Below is a small trained network, with its code and all its weights. Each question gives an input and a target symbol and asks what happens when units are switched off, that is, made to give their printed mean instead of their output.

import numpy as np


def w(rows, s, z=0):
    codes = np.array(rows[::2]) - 128.0
    scale = np.full(codes.shape[1], s)
    scale[-1] = z or s
    return codes * scale


def norm(h):
    return h / np.sqrt((h * h).mean(-1, keepdims=True) + 1e-5)


def f(y):
    return np.maximum(y, 0)


def softmax(a):
    e = np.exp(a - a.max(-1, keepdims=True))
    return e / e.sum(-1, keepdims=True)


def log_softmax(a):
    a = a - a.max(-1, keepdims=True)
    return a - np.log(np.exp(a).sum(-1, keepdims=True))


def net(x, mask):
    ids = ['ΞΠαβδεηθλτω'.index(c) for c in x.split()]
    T = len(ids)
    res = E[ids] + P[:T]
    u = 0
    for l in range(3):
        q, k, v = (norm(res) @ M[l].T for M in (Q, K, V))
        z = softmax(np.where(np.tri(T) > 0, q @ k.T / 2**0.5, -1e9)) @ v
        res = res + np.where(mask[u], z, O[l][:, -1]) @ O[l][:, :-1]
        u += 1
        y = f(norm(res) @ A[l][:, :-1].T + A[l][:, -1])
        res = res + np.where(mask[u : u + 8], y, B[l][:, -1]) @ B[l][:, :-1]
        u += 8
    return log_softmax(norm(res)[-1] @ U[:, :-1].T + U[:, -1])


Q, K, V, O, A, B = {}, {}, {}, {}, {}, {}
E = w([
[86,121,123,146,176],'Ξ',
[85,151,138,145,189],'Π',
[118,147,118,124,179],'α',
[131,54,117,117,170],'β',
[136,1,110,135,157],'δ',
[123,119,81,167,204],'ε',
[113,94,99,166,145],'η',
[130,122,62,110,104],'θ',
[141,173,141,85,60],'λ',
[176,184,141,80,117],'τ',
[176,129,152,139,75],'ω',
],0.026)
P = w([
[125,2,208,46,221],'0',
[130,97,217,52,243],'1',
[111,72,147,77,206],'2',
[134,130,162,81,191],'3',
[141,153,149,104,173],'4',
[120,191,153,115,155],'5',
[120,208,149,136,128],'6',
[109,230,165,155,111],'7',
[99,229,144,181,86],'8',
[113,152,142,161,99],'9',
[92,251,252,131,175],'10',
],0.0052)
Q[0] = w([
[143,110,72,117,253],'L0H0',
[233,57,169,41,26],'L0H0',
],0.0075)
K[0] = w([
[147,221,64,240,3],'L0H0',
[101,7,182,15,146],'L0H0',
],0.0062)
V[0] = w([
[97,148,56,63,198],'L0H0',
[118,123,255,51,88],'L0H0',
],0.0061)
O[0] = w([
[129,175,19,1,174,254],'L0H0',
[11,78,120,36,67,59],'L0H0',
],0.0085,0.0043)
A[0] = w([
[249,61,174,160,44,211],'L0N0',
[69,88,71,165,232,80],'L0N1',
[39,44,81,168,160,196],'L0N2',
[154,27,138,254,129,56],'L0N3',
[170,23,160,111,81,41],'L0N4',
[212,175,202,101,197,5],'L0N5',
[117,234,142,75,152,111],'L0N6',
[96,104,162,49,68,183],'L0N7',
],0.0075,0.0022)
B[0] = w([
[147,79,87,167,55,151],'L0N0',
[149,174,158,121,157,254],'L0N1',
[155,176,191,119,96,198],'L0N2',
[156,162,171,186,139,150],'L0N3',
[210,108,67,151,165,144],'L0N4',
[141,190,104,201,150,168],'L0N5',
[120,83,70,153,93,214],'L0N6',
[171,245,121,2,141,144],'L0N7',
],0.0086,0.0078)
Q[1] = w([
[253,192,35,166,160],'L1H0',
[167,82,129,112,35],'L1H0',
],0.0069)
K[1] = w([
[116,219,103,159,2],'L1H0',
[139,146,197,75,121],'L1H0',
],0.0075)
V[1] = w([
[89,120,248,145,199],'L1H0',
[234,254,134,114,88],'L1H0',
],0.009)
O[1] = w([
[252,200,95,111,95,56],'L1H0',
[148,151,228,108,188,254],'L1H0',
],0.012,0.0061)
A[1] = w([
[88,66,94,255,99,163],'L1N0',
[240,155,87,161,85,113],'L1N1',
[51,32,28,137,174,143],'L1N2',
[71,12,180,122,47,253],'L1N3',
[168,124,64,137,88,76],'L1N4',
[123,179,77,63,105,98],'L1N5',
[92,118,13,70,93,140],'L1N6',
[187,112,109,147,128,42],'L1N7',
],0.01,0.005)
B[1] = w([
[52,128,139,53,135,155],'L1N0',
[108,137,177,205,100,173],'L1N1',
[95,88,202,135,225,254],'L1N2',
[62,207,215,212,109,195],'L1N3',
[102,161,112,54,66,131],'L1N4',
[33,23,118,182,118,186],'L1N5',
[60,167,166,151,254,186],'L1N6',
[79,76,93,167,78,136],'L1N7',
],0.009,0.0048)
Q[2] = w([
[57,181,249,43,186],'L2H0',
[66,114,255,171,76],'L2H0',
],0.0061)
K[2] = w([
[128,100,213,119,1],'L2H0',
[80,160,163,106,85],'L2H0',
],0.0081)
V[2] = w([
[153,89,107,116,173],'L2H0',
[133,80,187,251,158],'L2H0',
],0.013)
O[2] = w([
[152,172,5,92,197,117],'L2H0',
[120,116,86,217,109,255],'L2H0',
],0.014,0.0057)
A[2] = w([
[208,121,117,116,146,20],'L2N0',
[6,135,173,98,120,130],'L2N1',
[79,79,108,108,130,33],'L2N2',
[92,87,179,124,155,177],'L2N3',
[82,137,30,137,136,206],'L2N4',
[148,176,131,131,70,253],'L2N5',
[122,96,113,188,94,193],'L2N6',
[118,193,59,138,154,56],'L2N7',
],0.012,0.0026)
B[2] = w([
[143,77,87,124,95,145],'L2N0',
[207,102,151,74,105,254],'L2N1',
[135,179,204,202,185,142],'L2N2',
[181,105,200,145,203,251],'L2N3',
[184,71,96,2,6,204],'L2N4',
[50,51,139,87,106,161],'L2N5',
[34,115,39,95,125,186],'L2N6',
[51,79,143,159,37,211],'L2N7',
],0.0084,0.0064)
U = w([
[213,190,132,129,116,73],'Ξ',
[62,223,122,117,116,254],'Π',
[99,141,60,80,153,130],'α',
[181,127,59,108,121,211],'β',
[135,37,44,179,88,220],'δ',
[212,182,41,191,192,116],'ε',
[205,183,86,235,135,30],'η',
[35,38,102,133,247,84],'θ',
[140,98,190,53,90,138],'λ',
[136,139,133,87,156,95],'τ',
[42,58,197,188,38,14],'ω',
],0.012,0.0053)

Each question gives the input, a string of symbols that net reads in full, and the target symbol t.
The units are the heads (2 rows each of Q, K, V and O) and the neurons (one row each of A and B). Each row of codes is followed by its name. A weight is (code - 128) times the scale printed after its matrix; where a second scale follows, it is the last column's (O, A, B and U).
mask holds one flag per unit, layer by layer, with each layer's heads first. A switched-off unit (its flag False) gives its mean, the last column of its rows in O or B, instead of its output. The means were averaged over made-up inputs and are rounded, as every weight is.
A unit's drop is (log p(t) with every unit on - log p(t) with that unit switched off) / (log p(t) with every unit on - log p(t) with every unit switched off).
The circuit of an input: a set's keep is (log p(t) with only the set's units on - log p(t) with every unit switched off) / (log p(t) with every unit on - log p(t) with every unit switched off). Starting from the 12 units with the biggest drops (on a tie, the unit counted first), units are removed one at a time, each time the one whose removal leaves the highest keep (on an exact tie, the one counted first), for as long as the keep stays at least 0.8.
units of the circuit, in order: the units of the circuit, biggest drop first
unit that matters most: the unit with the biggest drop
top k neurons: the k neurons with the biggest drops, biggest first
k most important neurons of layer l: the k neurons of layer l with the biggest drops, biggest first
input ω λ Ξ η ε τ δ, target ω: units of the circuit, in order => (L0H0 L1N3)
input α Π δ Π β, target δ: units of the circuit, in order => (L1H0 L1N7)
input β θ Ξ Π Ξ Π δ ε Π Ξ, target ε: unit that matters most => L0H0
input Ξ α Π Π Π, target Π: 3 most important neurons of layer 2 => (L2N7 L2N1 L2N3)
input ω θ Π, target ω: units of the circuit, in order => (L2H0 L0H0)
input Π Π β λ β, target λ: 3 most important neurons of layer 0 => (L0N7 L0N2 L0N6)
input ε λ β α, target λ: units of the circuit, in order => (L0H0 L2N1)
input Π Ξ Π Π, target Π: 3 most important neurons of layer 0 => (L0N1 L0N2 L0N0)
input Ξ ε α θ λ ω ω δ, target ω: top 3 neurons => (L0N0 L1N3 L0N2)
input θ ε ε Π, target ε: 3 most important neurons of layer 0 => (L0N5 L0N6 L0N0)
input ε ε θ ε Π ε Π ε δ Π, target ε: units of the circuit, in order => (L0H0 L2H0)
input Π Π Π Π ω η, target ω: 2 most important neurons of layer 2 => (L2N5 L2N6)
input θ Π δ Π Π, target δ: top 2 neurons => (L2N7 L2N4)
input θ δ Π λ Ξ ω α, target ω: units of the circuit, in order => (L0H0)
input Π δ Π ε Π Π Π δ, target δ: 3 most important neurons of layer 1 => (L1N1 L1N7 L1N2)
input δ α Π Π ω Π, target ω: units of the circuit, in order => (L0H0 L2H0)
input Π Π ω η, target ω: 2 most important neurons of layer 1 => (L1N3 L1N2)
input θ α ε Π θ λ Ξ, target λ: units of the circuit, in order => (L2H0 L2N1)
input β Π Ξ Π Π Ξ, target Π: units of the circuit, in order => (L2N7 L2N3 L1H0)
input λ θ ε δ ε Π τ λ Ξ θ, target λ: unit that matters most => L1H0
input Ξ β λ θ Ξ θ θ ω β, target ω: units of the circuit, in order => (L2H0 L0H0)
input λ Π δ, target λ: top 2 neurons => (L0N7 L0N4)
input δ δ θ Π λ Π Π Π Ξ, target Π: top 4 neurons => (L0N1 L0N3 L0N6 L1N1)
input Π ω Π β, target ω: top 2 neurons => (L1N1 L0N2)
input Ξ ε ω Ξ, target ω: 2 most important neurons of layer 0 => (L0N0 L0N2)
